[ 13 -31 -40  10  20   2  81 -48 -34  34 -66  -9  21 -11  40  25 -12  58
  45  38  37 -58 -80 -15  -4  21  33  27 -12 -82  -8  -9 -77  19  26]
K_108
[ 10 -38 -32  10  31  27  83 -35 -55  13 -35  36  26 -18  14  18  13  77
  64  32  61 -58 -68 -19  -8  43  24  82 -14 -56  -4  -5 -49  46  40]
K_650
[ 17 -34 -22   8  23  43  85 -28 -61   2 -31  26  30 -15  24   6  27  61
  70  25  41 -67 -53  -6  -6  40  26  61  -8 -38 -13  -2 -61  36  28]
K_978
[  5 -42 -29  14  45  22  77 -18 -68  17 -31  25  32 -17  14  16  21  79
  68  37  55 -70 -62 -10  -9  43  24  67  -6 -20  -3   0 -50  54  29]
K_204
[ -5 -35 -31  -2  46  41  80 -29 -55  17 -37  29  36 -22  17   9  27  68
  51  11  49 -71 -57 -14   4  44  30  64 -12 -18   1   5 -44  51  32]
K_524
[  8 -31 -30   9  33  28  92 -45 -40   8 -57   7  13  -9  26  16   6  70
  59  29  48 -64 -75  -8  -4  44  13  40 -15 -61 -25   2 -88  22  13]
K_978
[-18  -2  12  22  89  52  60   2 -12   1 -38  34  -1 -30  25  18   4  53
  -8 -52  49 -10  24 -31  16  59  21  29 -68  10  12  85 -40  45 -44]
K_524
[  2 -48 -27  -5  44  38  82 -31 -62  10 -34  30  37 -14  14  18  21  69
  62  17  55 -81 -68 -11   7  40  30  61   0 -18   3  -7 -46  51  39]
K_524
[  2 -40 -29  -3  42   9  75 -64 -39  38 -50  14  13  -6  34  24  -8  54
  43  24  65 -73 -84 -12  -4  39  25  33 -12 -52   6  -7 -61  46  40]
K_524
[-23  18  19  29  92  56  78  43 -22  -1 -59  22  22 -43  26  22  23  86
   0   0   3  20 -15 -21  29  45   8  54 -50  -5 -30  76 -72  17 -90]
K_214
[  4 -35 -35   8  40   2  80 -44 -44  23 -46  11  18  -6  33  26   2  80
  51  37  58 -64 -68 -24 -14  39  23  47 -17 -42   1   2 -76  49  24]
K_204
[-11  -2  13  36  84  52  76  20 -20 -15 -30  26  -7 -43  23  30  31  58
  -5 -18  33  16  20 -31  16  47  19  27 -61  -8 -16  84 -58  10 -75]
K_204
[  4 -25 -27   7  33   2  81 -36 -33  47 -67   6  13 -10  28  13   0  57
  35  42  32 -59 -88 -16 -10  25  27  24 -14 -88 -14 -11 -82  22   9]
K_948
[-16   9  23  44  94  42  62  18 -19   2 -43  38   0 -37  15  15 -24  43
   5 -30  43  14  36 -25   7  55   5  39 -85   5  15  85 -46  39 -46]
K_853
[  6 -45 -33   3  25  22  81 -35 -61  16 -39  38  26 -11   9  21   3  79
  66  23  77 -72 -67 -20 -10  50  17  72 -22 -55   8  -8 -52  57  56]
K_650
[ -3 -27 -22  17  51  27  95 -24 -59  17 -48  23  33 -20   2  22   4  58
  76  26  47 -54 -50  -7  -6  42  17  68 -25 -40  -2   5 -55  41  34]
K_853
[-15   8  31  27 102  54  78  30  -8  -7 -55  21  19 -27  26  18   9  79
   9  -6  24   4  -2 -26  19  55  14  43 -56 -39 -24  82 -74  23 -63]
K_512
[  3 -44 -22  10  19  23  78 -27 -59   8 -39  21  34 -18  22  27  22  78
  63  30  64 -74 -56  -6  -6  40  14  71 -22 -31   1   5 -55  54  38]
K_923
[-13   1  32  24  86  46  74  26 -13  12 -59  23  17 -39  28  15  36  75
  -5  18  10  -2 -17 -17  12  48  21  38 -55 -24 -17  73 -69   9 -82]
K_948
[  4 -35 -33  21  27  39  97 -36 -57   0 -55  10  21 -11  16  27  14  69
  64  18  61 -71 -62 -12  -4  44  10  59 -22 -23  -6   0 -64  32  21]
K_978
[-15   2  26  32  94  54  78  29  -8  -6 -66  15  24 -36  24  25   7  85
   7  -3  24   6  -8 -22  23  46  14  52 -54 -31 -26  81 -63  18 -65]
K_512
[ -1 -33 -18  13  38  22  89 -27 -64  26 -58  13  25 -11  19  23  27  67
  51  28  42 -72 -63  -2 -13  41  22  55 -19 -29  17 -10 -51  45   9]
K_948
[-12   8  20  39  83  54  84  19 -11 -10 -57  25  14 -38  32  35  16  85
   1   8   6  24  -9 -20  33  38  11  60 -43 -16 -31  80 -74  12 -80]
K_214
[-15 -30 -28  13  43  38 114 -17 -60  13 -58  17  16 -10   4  15   9  68
  63  15  61 -75 -58 -10   2  42  11  48 -31 -30 -11   2 -66  48  23]
K_512
[-12  -1  15  37  84  46  52  33 -15 -14 -39  32   0 -46  29  13   7  64
 -14 -35  28   8  24 -30  13  53   8  43 -69  -1 -13  87 -57  29 -61]
K_923
[ -3   5  15  39  66  65  82  32 -10 -33 -51  15   4 -40  19  25  33  66
   0 -31  13   6   9 -31  27  41  17  36 -55  -4 -34  84 -78  -3 -84]
K_978
[ -3 -14  11  33  85  46  62  22  -9 -25 -44  37  10 -41  22  32  -8  56
  -6 -25  43   5  17 -27  19  47  10  37 -70 -13   3  74 -60  22 -56]
K_285
[  0 -27 -25  17  48  32  97 -19 -63  16 -45  32  36 -21  -2  13  12  61
  69  38  35 -53 -60 -10   6  40  19  72 -17 -41 -10  -1 -65  33  34]
K_853
[ -4 -26 -35   2  34  36  95 -20 -63  18 -36  35  32 -15  18  11  10  69
  65  34  45 -59 -63 -10   3  39  16  64 -11 -31  -4  -6 -64  54  35]
K_214
[-21   1  25  36  81  55  81  41 -11  -1 -54  19   0 -52  28  22  41  63
 -21 -19   3   9   9 -28  16  41  27  22 -54 -21 -19  86 -73 -10 -90]
K_948
[-11   3  26  35  85  34  57  33  -5   8 -46  37   5 -36  28   7  12  57
  -8 -21  35  -5  16 -29   1  63  13  26 -69 -25   3  80 -59  39 -55]
K_948
[  3 -29 -33  -1  24   4  74 -48 -41  33 -50   5  16  -1  40  31  -5  62
  38  38  61 -59 -81 -24 -10  28  19  38 -26 -65   6  -6 -77  34  27]
K_923
[  6 -39 -29   5  31  34  84 -20 -62  10 -38  28  36 -11  15  26  25  75
  54  36  55 -63 -67 -16   7  35  18  71 -16 -39 -11   0 -57  37  28]
K_923
[-18  -2  25  19  87  58  67  15 -19   0 -44  28  17 -36  25  19  34  74
   4  -9  27  -8 -10 -20  26  47  25  40 -47   0 -15  79 -52  25 -71]
K_524
[  4 -30 -28   6  59  16  92 -50 -44  20 -62  11  28  -4  12  35 -19  66
  65  33  47 -46 -71  -5   0  44  14  57 -16 -72  -4  -1 -73  29  33]
K_853
[ 13 -43 -24   3  20  41  95 -16 -59  -8 -46  31  40 -16  19  11  28  80
  59  34  47 -71 -64 -19   7  41  18  66 -17 -27 -18  -3 -79  37  25]
K_978
[-17   0  26  27  67  44  78  35 -14   1 -49  29   1 -43  22  16  38  56
 -10 -17  16   0  12 -26   8  48  21  13 -65 -33  -7  75 -71  10 -72]
K_948
[ -8   5  19  26  74  50  64  31 -22 -10 -53  26  19 -34  16  26  27  96
   3 -11  22  10 -18 -29  25  47  20  62 -49 -31 -29  71 -64  19 -78]
K_650
[-19  11  18  40  94  48  68  30   2  -9 -50  26   2 -39  24   9 -10  57
   1 -40  40   6  29 -28   8  61   7  33 -75 -23  -7  91 -54  40 -47]
K_512
[  9 -43 -32  21  27  21  88 -32 -49  19 -44  23  30 -23  26  16   5  61
  62  40  60 -71 -49  -9  -8  43  23  56 -22 -41  11   5 -47  41  48]
K_108
[  5 -42 -26  12  34  34  92 -13 -56   8 -35  38  43 -23  10  15  24  64
  66  47  52 -75 -68 -17   1  30  23  68 -23 -34  -9  -1 -72  37  29]
K_285
[ -2 -31 -20   5  29  29  79 -28 -79  16 -35  13  23  -6  26  28  32  69
  55  13  53 -70 -50   3 -10  42  20  64 -22 -12  19  -4 -44  56  17]
K_923
[-13 -31 -21  -6  47  37 107 -19 -67  18 -53  10  26  -7  11  20  15  67
  65  11  61 -79 -58  -6  -5  45  17  51 -32 -23   5  -6 -57  58  27]
K_512
[-13   7  35  29 100  50  74  23 -27   4 -48  33  25 -27  21  25   1  69
  22   8  28  11   0 -19  17  47  16  47 -61 -23 -16  78 -66  21 -63]
K_853
[  3 -37 -24  16  27  23  83 -34 -44  41 -41  38  26 -21  12   1  17  54
  51  48  54 -73 -58 -14 -14  41  22  54 -24 -54  19   2 -49  41  50]
K_948
[ 16 -47 -16  10  36  29  83 -33 -65   9 -31  23  38  -9  27  40  21  55
  73  24  61 -77 -60   5  -8  36  27  66 -13 -37   2 -11 -53  49  36]
K_285
[  4 -31 -43   8  46   3  79 -47 -42  28 -43   3   5  -7  28  22  -3  67
  48  30  55 -59 -73 -24 -12  37  23  33 -11 -56  -7  -2 -77  38  21]
K_204
[ -8   3  17  36  87  57  73  31  -7 -11 -48  20  24 -40  22  33  27  73
   3   2  18   5 -13 -25  26  35  23  51 -52 -20 -24  82 -72  -1 -83]
K_285
[-27  16  14  33  66  64  97  32 -21  -5 -36  30  -2 -41  24  25  27  54
   4 -31  16  13  23 -32  20  37  19  26 -65 -12 -25  85 -78  12 -69]
K_214
[  2 -30 -14  -6  42  42  91 -18 -63  27 -35  22  37 -17  25   7  23  56
  61  18  50 -66 -48  -1  -5  41  30  64 -20 -38   3  -4 -40  60  40]
K_512
[ 15 -43 -30  11  26  15  79 -46 -40  13 -60  17  21  -9  35  19 -14  73
  53  43  61 -66 -81  -6  -8  47   9  46 -12 -55  -6  -5 -78  34  30]
K_978
[ 14 -34 -42   1  30  14  79 -45 -29  25 -53  10  29  -5  27  30  -8  63
  37  38  38 -58 -90 -23   7  18  32  41  -7 -80  -5  -8 -93  13  26]
K_285
[-12  10  28  44 101  50  77  28 -22  -3 -64  22  21 -39  11  31  14  74
   7   5   3  23  -8 -15  31  43  16  62 -51 -16 -24  80 -62   4 -81]
K_853
[ -5   7  17  26  82  56  62  32 -18 -25 -47  30   6 -32  26   7   5  60
  -3 -44  37   2  20 -33  14  64   6  30 -76  -1 -16  77 -71  31 -68]
K_978
[ -4  -6  15  34  66  61  85  32 -20 -28 -45  27  -3 -37  25  25  30  62
   1 -34  30   3  13 -28  24  50  15  27 -54 -19 -33  76 -74   6 -75]
K_978
[  8 -40 -25  12  26  37  95 -24 -54   2 -45  25  26 -24  18  11  25  67
  61  32  54 -73 -64 -14  -3  46  12  62 -22 -24 -13   1 -69  36  28]
K_978
[-18  -1  15  17  87  62  71  19 -13 -13 -43  23  14 -38  26  38  35  60
 -13 -42  33   5  10 -31  28  53  25  31 -55  -9  -3  81 -47  15 -65]
K_524
[ -8 -34 -39   0  38  31  88 -22 -65   6 -48  17  30  -6  17  28  16  79
  55  26  63 -73 -68 -17  -6  45  11  61 -26 -20   7  -3 -64  44  23]
K_923
[ 10 -42 -37  -5  42  16  73 -72 -31  25 -53  11  22  -3  30  30 -12  67
  42  23  53 -62 -82 -16   8  33  28  44   1 -66   3  -5 -63  33  40]
K_524
[  8 -37 -35   4  36  16  86 -34 -37  18 -52  14  29 -13  26  25   3  67
  48  44  44 -64 -87 -16   1  25  25  48 -15 -58 -10  -7 -87  26  16]
K_285
[-21  -1  23  34  80  56  93  35  -7  -5 -46  28  -3 -41  22  27  17  49
   2 -34  41   2  24 -27  13  49  17  23 -73 -26 -12  89 -57  20 -51]
K_512
[-13 -26 -40   1  33  31 105 -32 -63  16 -51  23  28  -4  14  27   0  77
  64  22  63 -68 -63 -12   0  46   4  58 -26 -21   5  -7 -72  59  33]
K_214
[ -3   2  11  44  76  44  62  15  -9  -6 -48  18   5 -41  34  17  -8  48
   1 -34  37   1  31 -25  10  50  18  30 -76  -6  -7  84 -48  28 -47]
K_108
[-13   5  13  35  81  52  72  38 -16 -15 -33  23   3 -39  19  31  39  64
  -8 -27  26  12  15 -33  19  50  22  30 -58  -1 -17  90 -63  13 -78]
K_204
[ -4 -25 -37  15  25  30  94 -40 -66  17 -41  20  11 -11   5  21  21  68
  68  10  64 -67 -61 -17 -13  42  21  68 -28 -39   0  -6 -50  49  28]
K_650
[  2 -31 -19   3  32  43  93 -21 -71   1 -49   8  28 -11  25  20  33  76
  61  14  50 -70 -59  -4  -2  45  18  57 -20 -13  -7  -2 -65  41  -1]
K_978
[  8 -34 -22   5  22  41  94 -16 -57  -1 -32  30  28 -23  19  -1  33  63
  69  27  46 -73 -52 -17  -8  43  21  56 -22 -30 -18   4 -76  39  28]
K_978
[-12   7  19  39  83  50  76  33 -25  -8 -39  22   9 -32  17  29  47  81
   1   2  19   9  -1 -32  24  42  23  43 -50  -2 -19  83 -65  12 -93]
K_204
[ -5 -27 -36   5  32  36  95 -17 -59  24 -38  39  35 -20  12   6   8  70
  63  43  47 -59 -65 -16   3  36  14  68 -16 -27   1  -4 -61  51  39]
K_214
[-11   6   8  31  64  50  69  20 -20 -14 -38  25  -7 -42  17  21  18  66
   0 -39  32  13  10 -40  16  40  21  38 -61 -31 -20  70 -63  16 -65]
K_650
[-20  18  10  39  84  51  65  30  -8  -8 -50  29   6 -42  26  15  -7  65
  -4 -31  20  16  17 -26  19  53   2  44 -65   8 -12  83 -67  35 -62]
K_214
[  7 -28 -44   6  36   8  78 -47 -41  22 -61   2  10  -9  23  30 -11  78
  50  24  51 -49 -95 -21  -6  32  21  53  -7 -85 -19 -15 -73  28  15]
K_650
[-11 -35 -32  -2  51  38  90 -40 -63  18 -46  17  25 -12  14  22  28  63
  53   3  59 -80 -63 -11   1  50  24  56 -20  -5   9  -2 -46  54  27]
K_524
